Below are the code and all the weights of a small trained network. Each question names an input and a class and asks about switching units off, where a switched-off unit gives its printed mean instead of its output.

import numpy as np


def w(rows, s, z=0):
    codes = np.array(rows[::2]) - 128.0
    scale = np.full(codes.shape[1], s)
    scale[-1] = z or s
    return codes * scale


def f(y):
    return y / 2 * (1 + np.tanh(0.7978845608 * (y + 0.044715 * y**3)))


def log_softmax(a):
    a = a - a.max(-1, keepdims=True)
    return a - np.log(np.exp(a).sum(-1, keepdims=True))


def net(x, mask):
    res = np.array(x, float).reshape(1, 6) / 4 @ E
    y = f(res @ A[0][:, :-1].T + A[0][:, -1])
    res = res + np.where(mask, y, B[0][:, -1]) @ B[0][:, :-1]
    return log_softmax(res[-1] @ U[:, :-1].T + U[:, -1])


A, B = {}, {}
E = w([
[131,133,125,130,122,130,136],'x0',
[211,229,246,76,146,71,99],'x1',
[125,129,130,128,125,130,131],'x2',
[129,130,131,129,127,128,129],'x3',
[165,119,182,254,104,91,54],'x4',
[238,72,156,101,134,252,128],'x5',
],0.0083)
A[0] = w([
[177,168,177,49,140,110,119,9],'N1',
[143,132,169,82,140,125,129,158],'N2',
[113,123,104,106,140,155,122,147],'N3',
[142,76,109,86,116,249,156,126],'N4',
[140,140,132,123,104,129,142,122],'N5',
[60,63,99,214,121,148,137,127],'N6',
[119,142,150,155,137,112,122,109],'N7',
[88,168,118,12,118,133,177,127],'N8',
[176,176,166,73,144,113,123,169],'N9',
[146,171,156,158,110,101,110,101],'N10',
[131,142,157,139,125,107,131,117],'N11',
[85,103,111,90,135,141,129,119],'N12',
[179,121,139,137,122,138,141,87],'N13',
[218,107,169,140,125,211,117,162],'N14',
[152,117,128,143,131,134,127,118],'N15',
[126,131,116,122,130,129,113,127],'N16',
[205,108,164,132,122,199,113,18],'N17',
],0.019,0.014)
B[0] = w([
[91,141,100,28,118,117,172,175],'N1',
[134,120,125,161,142,140,103,181],'N2',
[100,112,141,124,102,98,157,163],'N3',
[133,136,144,182,134,124,237,249],'N4',
[148,131,120,129,144,121,129,130],'N5',
[136,141,117,83,130,136,41,231],'N6',
[146,105,140,155,123,128,138,144],'N7',
[125,136,108,84,127,140,40,223],'N8',
[147,115,137,195,127,125,93,221],'N9',
[137,123,124,199,132,135,162,167],'N10',
[121,134,154,157,129,141,133,147],'N11',
[136,109,142,89,133,121,174,165],'N12',
[120,115,139,125,134,138,81,145],'N13',
[103,133,114,23,114,129,146,247],'N14',
[112,127,109,126,142,112,124,138],'N15',
[118,150,124,136,107,131,130,128],'N16',
[152,132,112,183,141,121,4,180],'N17',
],0.029,0.018)
U = w([
[64,150,104,12,84,152,114,250],'0',
[168,144,131,144,118,169,4,92],'1',
[135,121,215,201,106,146,254,24],'2',
],0.0061,0.0019)

Each question gives the input, the list of numbers given to net, and the class t.
The units are the neurons (one row each of A and B). Each row of codes is followed by its name. A weight is (code - 128) times the scale printed after its matrix; where a second scale follows, it is the last column's (A, B and U).
mask holds one flag per neuron, in row order. A switched-off neuron (its flag False) gives its mean, the last column of its row in B, instead of its output. The means were averaged over made-up inputs and are rounded, as every weight is.
A unit's drop is (log p(t) with every unit on - log p(t) with that unit switched off) / (log p(t) with every unit on - log p(t) with every unit switched off).
The circuit of an input: a set's keep is (log p(t) with only the set's units on - log p(t) with every unit switched off) / (log p(t) with every unit on - log p(t) with every unit switched off). Starting from the 12 units with the biggest drops (on a tie, the unit counted first), units are removed one at a time, each time the one whose removal leaves the highest keep (on an exact tie, the one counted first), for as long as the keep stays at least 0.8.
units of the circuit, in order: the units of the circuit, biggest drop first
unit that matters most: the unit with the biggest drop
top k neurons: the k neurons with the biggest drops, biggest first
drop when u is switched off: that unit's drop, to one decimal
input [6,-7,-3,-5,-3,6], class 2: units of the circuit, in order -> N4
input [7,1,-4,-1,-7,-5], class 1: top 3 neurons -> N14; N1; N8
input [3,1,7,-1,-7,-3], class 1: top 2 neurons -> N14; N1
input [-8,1,5,2,-5,0], class 1: top 3 neurons -> N14; N8; N1
input [-7,-2,-2,8,8,4], class 0: top 4 neurons -> N14; N9; N2; N8
input [-5,4,5,-1,-4,-1], class 1: top 2 neurons -> N14; N9
input [-4,2,-6,3,-1,-2], class 1: top 2 neurons -> N4; N14
input [-6,1,-8,4,3,-6], class 2: top 3 neurons -> N8; N6; N17
input [-6,-1,7,0,-7,7], class 2: top 2 neurons -> N4; N6
input [8,-5,8,0,2,-8], class 1: top 3 neurons -> N14; N1; N6
input [8,-5,2,8,2,-3], class 1: top 3 neurons -> N14; N1; N6
input [-5,7,-2,-2,-4,0], class 1: top 4 neurons -> N9; N14; N2; N4
input [0,8,1,-7,8,-1], class 2: top 3 neurons -> N10; N6; N8
input [-8,-8,-7,-8,-1,7], class 2: unit that matters most -> N4
input [4,5,1,-5,-8,-3], class 1: drop when N4 is switched off -> 0.1
input [0,-1,8,-7,3,4], class 0: drop when N14 is switched off -> 0.7
input [5,-7,2,2,6,6], class 0: drop when N14 is switched off -> 3.9
